Below are the code and all the weights of a small trained network. Each question names an input and a class and asks about switching units off, where a switched-off unit gives its printed mean instead of its output.

import numpy as np


def w(rows, s, z=0):
    codes = np.array(rows[::2]) - 128.0
    scale = np.full(codes.shape[1], s)
    scale[-1] = z or s
    return codes * scale


def f(y):
    return y / 2 * (1 + np.tanh(0.7978845608 * (y + 0.044715 * y**3)))


def log_softmax(a):
    a = a - a.max(-1, keepdims=True)
    return a - np.log(np.exp(a).sum(-1, keepdims=True))


def net(x, mask):
    res = np.array(x, float).reshape(1, 8) / 4 @ E
    y = f(res @ A[0][:, :-1].T + A[0][:, -1])
    res = res + np.where(mask, y, B[0][:, -1]) @ B[0][:, :-1]
    return log_softmax(res[-1] @ U[:, :-1].T + U[:, -1])


A, B = {}, {}
E = w([
[147,134,187,164,158,92],'x0',
[110,60,52,202,106,143],'x1',
[2,143,65,142,175,90],'x2',
[198,89,147,230,160,154],'x3',
[130,14,201,93,205,104],'x4',
[165,91,76,151,97,25],'x5',
[178,120,77,122,222,141],'x6',
[147,198,196,100,156,215],'x7',
],0.0098)
A[0] = w([
[166,80,53,169,188,82,162],'N0',
[153,102,114,172,178,187,127],'N1',
[131,37,86,204,139,184,58],'N2',
[116,196,89,156,28,181,38],'N3',
[174,123,186,164,123,105,1],'N4',
[158,179,103,112,250,102,196],'N5',
[46,142,56,139,111,126,218],'N6',
[151,213,82,171,41,151,141],'N7',
[170,160,242,178,140,163,45],'N8',
[153,111,107,220,160,64,40],'N9',
],0.011,0.0038)
B[0] = w([
[113,168,194,83,24,192,231],'N0',
[102,111,216,116,144,141,197],'N1',
[115,140,191,135,127,160,207],'N2',
[184,189,75,106,61,110,226],'N3',
[90,86,84,125,131,23,166],'N4',
[111,185,49,141,140,125,220],'N5',
[45,95,88,101,116,84,244],'N6',
[69,184,111,97,8,138,239],'N7',
[54,62,184,159,161,137,233],'N8',
[150,149,182,93,110,158,192],'N9',
],0.011)
U = w([
[196,119,241,116,84,209,179],'0',
[181,48,152,227,133,51,52],'1',
[180,215,135,130,254,189,2],'2',
[20,91,157,155,146,142,194],'3',
[123,148,87,134,20,90,179],'4',
],0.0092,0.0044)

Each question gives the input, the list of numbers given to net, and the class t.
The units are the neurons (one row each of A and B). Each row of codes is followed by its name. A weight is (code - 128) times the scale printed after its matrix; where a second scale follows, it is the last column's (A, B and U).
mask holds one flag per neuron, in row order. A switched-off neuron (its flag False) gives its mean, the last column of its row in B, instead of its output. The means were averaged over made-up inputs and are rounded, as every weight is.
A unit's drop is (log p(t) with every unit on - log p(t) with that unit switched off) / (log p(t) with every unit on - log p(t) with every unit switched off).
The circuit of an input: a set's keep is (log p(t) with only the set's units on - log p(t) with every unit switched off) / (log p(t) with every unit on - log p(t) with every unit switched off). Starting from all 10 units, units are removed one at a time, each time the one whose removal leaves the highest keep (on an exact tie, the one counted first), for as long as the keep stays at least 0.8.
units of the circuit, in order: the units of the circuit, biggest drop first
unit that matters most: the unit with the biggest drop
top k neurons: the k neurons with the biggest drops, biggest first
drop when u is switched off: that unit's drop, to one decimal
input [-4,8,4,3,-6,-8,6,3], class 4: unit that matters most => N3
input [7,-5,4,0,7,4,2,-6], class 0: top 4 neurons => (N0, N9, N6, N7)
input [8,-5,3,1,6,-1,7,-6], class 2: units of the circuit, in order => (N5, N6)
input [-3,0,3,4,-1,-2,5,-7], class 0: top 2 neurons => (N0, N9)
input [1,-2,3,0,3,3,-8,-6], class 3: top 4 neurons => (N3, N7, N5, N0)
input [4,5,-5,-4,5,4,-5,-4], class 0: units of the circuit, in order => (N6, N5)
input [5,-7,-8,-4,5,-1,6,0], class 3: units of the circuit, in order => (N8, N4)
input [2,-5,3,4,4,0,5,-2], class 2: top 3 neurons => (N5, N7, N6)
input [7,-6,-1,-7,-3,4,6,-1], class 2: top 2 neurons => (N7, N6)
input [-5,-6,-2,8,-6,-6,-4,1], class 4: top 2 neurons => (N7, N3)
input [-1,-7,-2,4,-7,-6,-1,2], class 4: top 2 neurons => (N7, N3)
input [-2,-4,-5,-7,3,-3,-3,-4], class 0: drop when N6 is switched off => 0.7
input [-4,-7,2,6,0,4,-6,3], class 3: drop when N9 is switched off => 0.2
input [2,1,-6,-1,3,-5,2,-8], class 0: unit that matters most => N6
input [2,3,-6,3,7,-6,-7,-5], class 1: drop when N8 is switched off => -0.2
